Below is a small trained network, with its code and all its weights. Each question gives an input and a target symbol and asks what happens when units are switched off, that is, made to give their printed mean instead of their output.

import numpy as np


def w(rows, s, z=0):
    codes = np.array(rows[::2]) - 128.0
    scale = np.full(codes.shape[1], s)
    scale[-1] = z or s
    return codes * scale


def f(y):
    return np.maximum(y, 0)


def softmax(a):
    e = np.exp(a - a.max(-1, keepdims=True))
    return e / e.sum(-1, keepdims=True)


def log_softmax(a):
    a = a - a.max(-1, keepdims=True)
    return a - np.log(np.exp(a).sum(-1, keepdims=True))


def net(x, mask):
    ids = ['αβδθμξπστψ'.index(c) for c in x.split()]
    T = len(ids)
    res = E[ids] + P[:T]
    r = res
    for j in range(2):
        rows = slice(3 * j, 3 * j + 3)
        q, k, v = (r @ M[0][rows].T for M in (Q, K, V))
        z = softmax(np.where(np.tri(T) > 0, q @ k.T / 3**0.5, -1e9)) @ v
        o = O[0][rows]
        res = res + np.where(mask[j], z, o[:, -1]) @ o[:, :-1]
    y = f(res @ A[0][:, :-1].T + A[0][:, -1])
    res = res + np.where(mask[2:18], y, B[0][:, -1]) @ B[0][:, :-1]
    return log_softmax(res[-1] @ U[:, :-1].T + U[:, -1])


Q, K, V, O, A, B = {}, {}, {}, {}, {}, {}
E = w([
[4,105,181],'α',
[47,204,152],'β',
[55,103,239],'δ',
[76,143,103],'θ',
[186,163,95],'μ',
[189,161,115],'ξ',
[216,150,151],'π',
[199,141,196],'σ',
[142,160,82],'τ',
[151,135,175],'ψ',
],0.015)
P = w([
[167,248,129],'0',
[102,148,186],'1',
[91,144,193],'2',
[136,161,179],'3',
[144,165,183],'4',
[154,173,176],'5',
[159,178,176],'6',
[131,169,195],'7',
],0.013)
Q[0] = w([
[123,204,170],'head 0',
[129,255,238],'head 0',
[176,28,125],'head 0',
[84,151,110],'head 1',
[164,129,131],'head 1',
[130,90,142],'head 1',
],0.014)
K[0] = w([
[111,251,122],'head 0',
[90,245,132],'head 0',
[121,93,71],'head 0',
[217,179,125],'head 1',
[125,92,163],'head 1',
[146,115,157],'head 1',
],0.015)
V[0] = w([
[123,134,9],'head 0',
[9,121,124],'head 0',
[129,92,233],'head 0',
[152,154,218],'head 1',
[106,89,127],'head 1',
[103,173,76],'head 1',
],0.015)
O[0] = w([
[18,162,84,80],'head 0',
[148,246,193,73],'head 0',
[220,80,212,115],'head 0',
[127,138,170,254],'head 1',
[114,156,125,90],'head 1',
[184,147,178,112],'head 1',
],0.012,0.014)
A[0] = w([
[65,151,38,137],'neuron 0',
[111,73,1,188],'neuron 1',
[174,93,86,104],'neuron 2',
[72,67,52,145],'neuron 3',
[74,88,166,96],'neuron 4',
[123,131,192,115],'neuron 5',
[101,93,83,163],'neuron 6',
[152,191,144,3],'neuron 7',
[231,172,51,189],'neuron 8',
[206,250,62,175],'neuron 9',
[210,36,168,145],'neuron 10',
[27,77,142,106],'neuron 11',
[136,42,197,113],'neuron 12',
[207,77,95,142],'neuron 13',
[116,61,217,137],'neuron 14',
[173,123,216,198],'neuron 15',
],0.0097,0.0042)
B[0] = w([
[25,106,54,182],'neuron 0',
[162,110,226,199],'neuron 1',
[115,163,58,148],'neuron 2',
[143,125,190,201],'neuron 3',
[180,159,116,164],'neuron 4',
[127,136,189,187],'neuron 5',
[150,8,242,170],'neuron 6',
[76,1,123,164],'neuron 7',
[97,127,185,153],'neuron 8',
[94,149,161,164],'neuron 9',
[126,91,38,243],'neuron 10',
[163,164,97,195],'neuron 11',
[139,150,69,218],'neuron 12',
[113,168,109,174],'neuron 13',
[146,165,74,223],'neuron 14',
[80,163,125,253],'neuron 15',
],0.0071,0.022)
U = w([
[132,165,217,247],'α',
[122,175,176,220],'β',
[255,196,155,79],'δ',
[62,207,104,61],'θ',
[93,89,185,40],'μ',
[128,79,206,169],'ξ',
[214,62,193,2],'π',
[125,129,96,65],'σ',
[44,122,130,154],'τ',
[120,158,106,234],'ψ',
],0.0093,0.0024)

Each question gives the input, a string of symbols that net reads in full, and the target symbol t.
The units are the heads (3 rows each of Q, K, V and O) and the neurons (one row each of A and B). Each row of codes is followed by its name. A weight is (code - 128) times the scale printed after its matrix; where a second scale follows, it is the last column's (O, A, B and U).
mask holds one flag per unit, heads first, then neurons. A switched-off unit (its flag False) gives its mean, the last column of its rows in O or B, instead of its output. The means were averaged over made-up inputs and are rounded, as every weight is.
A unit's drop is (log p(t) with every unit on - log p(t) with that unit switched off) / (log p(t) with every unit on - log p(t) with every unit switched off).
The circuit of an input: a set's keep is (log p(t) with only the set's units on - log p(t) with every unit switched off) / (log p(t) with every unit on - log p(t) with every unit switched off). Starting from the 12 units with the biggest drops (on a tie, the unit counted first), units are removed one at a time, each time the one whose removal leaves the highest keep (on an exact tie, the one counted first), for as long as the keep stays at least 0.8.
units of the circuit, in order: the units of the circuit, biggest drop first
most important unit: the unit with the biggest drop
top k neurons: the k neurons with the biggest drops, biggest first
which heads matter: for each layer, one digit per head in row order, 1 if its drop is at least 0.15 and else 0, layers parted by /
drop when u is switched off: that unit's drop, to one decimal
input π σ ξ θ σ, target π: which heads matter => 10
input μ δ π θ, target μ: which heads matter => 10
input ξ δ σ δ ξ, target ξ: which heads matter => 10
input β δ ξ θ, target α: which heads matter => 11
input β δ μ, target α: units of the circuit, in order => head 0; neuron 10
input σ π π ξ β, target α: units of the circuit, in order => head 0; neuron 15
input τ ξ σ, target τ: which heads matter => 10
input δ δ δ δ θ π τ, target δ: which heads matter => 10
input μ τ π δ σ, target μ: most important unit => head 0
input σ δ τ σ δ σ, target σ: which heads matter => 10
input δ π δ π σ, target δ: which heads matter => 10
input μ τ α π π τ ξ, target μ: top 3 neurons => neuron 1; neuron 0; neuron 6
input ξ π π, target ξ: top 3 neurons => neuron 1; neuron 6; neuron 10
input τ μ τ ψ, target τ: units of the circuit, in order => head 0
input π μ μ σ δ δ θ τ, target π: top 2 neurons => neuron 15; neuron 0
input ξ τ δ α σ δ π ξ, target ξ: top 2 neurons => neuron 1; neuron 6
input θ θ π τ δ θ σ ξ, target θ: top 2 neurons => neuron 6; neuron 1
input β α ψ α ψ α π, target α: drop when head 0 is switched off => 0.9
input σ α δ δ τ, target σ: drop when head 0 is switched off => 1.2
input π π τ, target π: drop when neuron 6 is switched off => 0.1
input ξ δ δ α τ, target ξ: drop when neuron 4 is switched off => 0.0
input τ ξ δ π μ, target τ: top neuron => neuron 0
input θ μ π, target θ: top 2 neurons => neuron 6; neuron 1
